Here is a tiny trained network, its code and every weight. The questions are about switching its units off for an input and a target symbol, where a switched-off unit gives its printed mean instead of its output.

import numpy as np


def w(rows, s, z=0):
    codes = np.array(rows[::2]) - 128.0
    scale = np.full(codes.shape[1], s)
    scale[-1] = z or s
    return codes * scale


def f(y):
    return np.maximum(y, 0)


def softmax(a):
    e = np.exp(a - a.max(-1, keepdims=True))
    return e / e.sum(-1, keepdims=True)


def log_softmax(a):
    a = a - a.max(-1, keepdims=True)
    return a - np.log(np.exp(a).sum(-1, keepdims=True))


def net(x, mask):
    ids = ['αμξπστψ'.index(c) for c in x.split()]
    T = len(ids)
    res = E[ids] + P[:T]
    r = res
    for j in range(3):
        rows = slice(4 * j, 4 * j + 4)
        q, k, v = (r @ M[0][rows].T for M in (Q, K, V))
        z = softmax(np.where(np.tri(T) > 0, q @ k.T / 4**0.5, -1e9)) @ v
        o = O[0][rows]
        res = res + np.where(mask[j], z, o[:, -1]) @ o[:, :-1]
    y = f(res @ A[0][:, :-1].T + A[0][:, -1])
    res = res + np.where(mask[3:19], y, B[0][:, -1]) @ B[0][:, :-1]
    return log_softmax(res[-1] @ U[:, :-1].T + U[:, -1])


Q, K, V, O, A, B = {}, {}, {}, {}, {}, {}
E = w([
[152,115,109],'α',
[117,99,234],'μ',
[158,133,106],'ξ',
[139,119,161],'π',
[59,133,118],'σ',
[154,51,252],'τ',
[83,229,172],'ψ',
],0.016)
P = w([
[19,118,201],'0',
[105,120,98],'1',
[132,132,120],'2',
[159,151,136],'3',
[175,173,144],'4',
[199,202,147],'5',
[210,228,156],'6',
[218,254,159],'7',
],0.0064)
Q[0] = w([
[218,119,129],'H1',
[137,146,71],'H1',
[249,129,199],'H1',
[40,135,115],'H1',
[60,125,153],'H2',
[41,97,108],'H2',
[173,76,155],'H2',
[180,75,185],'H2',
[242,64,81],'H3',
[47,154,141],'H3',
[240,201,228],'H3',
[91,133,125],'H3',
],0.02)
K[0] = w([
[188,142,153],'H1',
[98,79,165],'H1',
[218,199,175],'H1',
[67,106,101],'H1',
[92,92,93],'H2',
[37,80,158],'H2',
[169,104,197],'H2',
[196,97,179],'H2',
[127,200,69],'H3',
[108,75,152],'H3',
[254,194,184],'H3',
[113,105,134],'H3',
],0.02)
V[0] = w([
[255,30,129],'H1',
[89,170,108],'H1',
[14,223,107],'H1',
[129,101,166],'H1',
[97,122,105],'H2',
[201,127,190],'H2',
[42,146,61],'H2',
[17,107,49],'H2',
[1,238,152],'H3',
[65,245,190],'H3',
[233,64,129],'H3',
[74,114,86],'H3',
],0.0054)
O[0] = w([
[59,179,75,151],'H1',
[190,150,159,92],'H1',
[216,128,181,79],'H1',
[50,71,98,185],'H1',
[124,158,139,91],'H2',
[155,57,109,233],'H2',
[97,196,150,7],'H2',
[115,225,160,2],'H2',
[190,254,133,95],'H3',
[172,243,168,163],'H3',
[77,35,147,176],'H3',
[143,141,84,58],'H3',
],0.0073,0.0051)
A[0] = w([
[140,173,172,12],'N1',
[120,137,5,16],'N2',
[169,91,94,86],'N3',
[135,97,140,90],'N4',
[176,110,172,136],'N5',
[181,135,129,225],'N6',
[148,116,37,176],'N7',
[157,90,71,60],'N8',
[168,151,34,48],'N9',
[110,128,141,135],'N10',
[198,125,128,3],'N11',
[217,94,148,90],'N12',
[234,132,42,112],'N13',
[108,120,110,118],'N14',
[77,157,147,167],'N15',
[126,146,184,91],'N16',
],0.014,0.0041)
B[0] = w([
[75,13,162,169],'N1',
[31,21,250,142],'N2',
[112,157,194,191],'N3',
[122,102,73,231],'N4',
[200,123,181,255],'N5',
[134,176,67,187],'N6',
[218,132,56,151],'N7',
[161,200,146,173],'N8',
[55,112,25,137],'N9',
[133,141,147,163],'N10',
[66,175,99,161],'N11',
[60,104,57,243],'N12',
[178,81,186,158],'N13',
[162,126,122,155],'N14',
[69,190,157,165],'N15',
[174,181,102,188],'N16',
],0.021,0.0074)
U = w([
[2,186,139,255],'α',
[153,189,201,217],'μ',
[145,171,133,122],'ξ',
[140,162,142,39],'π',
[116,159,142,20],'σ',
[45,84,164,99],'τ',
[45,165,60,168],'ψ',
],0.0085,0.0024)

Each question gives the input, a string of symbols that net reads in full, and the target symbol t.
The units are the heads (4 rows each of Q, K, V and O) and the neurons (one row each of A and B). Each row of codes is followed by its name. A weight is (code - 128) times the scale printed after its matrix; where a second scale follows, it is the last column's (O, A, B and U).
mask holds one flag per unit, heads first, then neurons. A switched-off unit (its flag False) gives its mean, the last column of its rows in O or B, instead of its output. The means were averaged over made-up inputs and are rounded, as every weight is.
A unit's drop is (log p(t) with every unit on - log p(t) with that unit switched off) / (log p(t) with every unit on - log p(t) with every unit switched off).
The circuit of an input: a set's keep is (log p(t) with only the set's units on - log p(t) with every unit switched off) / (log p(t) with every unit on - log p(t) with every unit switched off). Starting from the 12 units with the biggest drops (on a tie, the unit counted first), units are removed one at a time, each time the one whose removal leaves the highest keep (on an exact tie, the one counted first), for as long as the keep stays at least 0.8.
units of the circuit, in order: the units of the circuit, biggest drop first
unit that matters most: the unit with the biggest drop
top k neurons: the k neurons with the biggest drops, biggest first
which heads matter: for each layer, one digit per head in row order, 1 if its drop is at least 0.15 and else 0, layers parted by /
drop of u: that unit's drop, to one decimal
input σ π π μ α σ, target μ: units of the circuit, in order : (H1, H2)
input τ ξ ψ τ τ ψ μ τ, target ψ: which heads matter : 000
input τ τ τ μ τ σ τ α, target τ: unit that matters most : N2
input σ μ τ μ π ψ ξ, target ψ: units of the circuit, in order : (N9, H3)
input μ ξ ψ τ τ μ α, target τ: top 2 neurons : (N2, N9)
input π α τ μ ξ, target τ: which heads matter : 101
input α μ μ, target μ: units of the circuit, in order : (N12, H2)
input τ μ ψ τ ψ, target μ: which heads matter : 110
input τ τ ψ τ π ψ, target μ: top 4 neurons : (N12, N4, N16, N11)
input ξ μ π μ ψ μ, target ψ: which heads matter : 100
input α π π α μ ψ μ α, target ψ: top 3 neurons : (N9, N6, N11)
input π μ τ ξ, target τ: which heads matter : 100
input τ α ψ τ ψ μ, target ψ: top 4 neurons : (N12, N11, N6, N4)
input μ μ μ, target μ: which heads matter : 011
input τ τ ψ μ ξ π τ σ, target α: top 2 neurons : (N5, N15)
input μ ξ α α μ μ ψ α, target ψ: top 3 neurons : (N9, N6, N12)
input τ π π μ τ τ μ σ, target α: drop of H2 : 1.3
input ψ α ψ ψ α τ ψ τ, target ψ: drop of H3 : -0.1
input ξ τ α π π τ σ μ, target τ: drop of N12 : 0.1
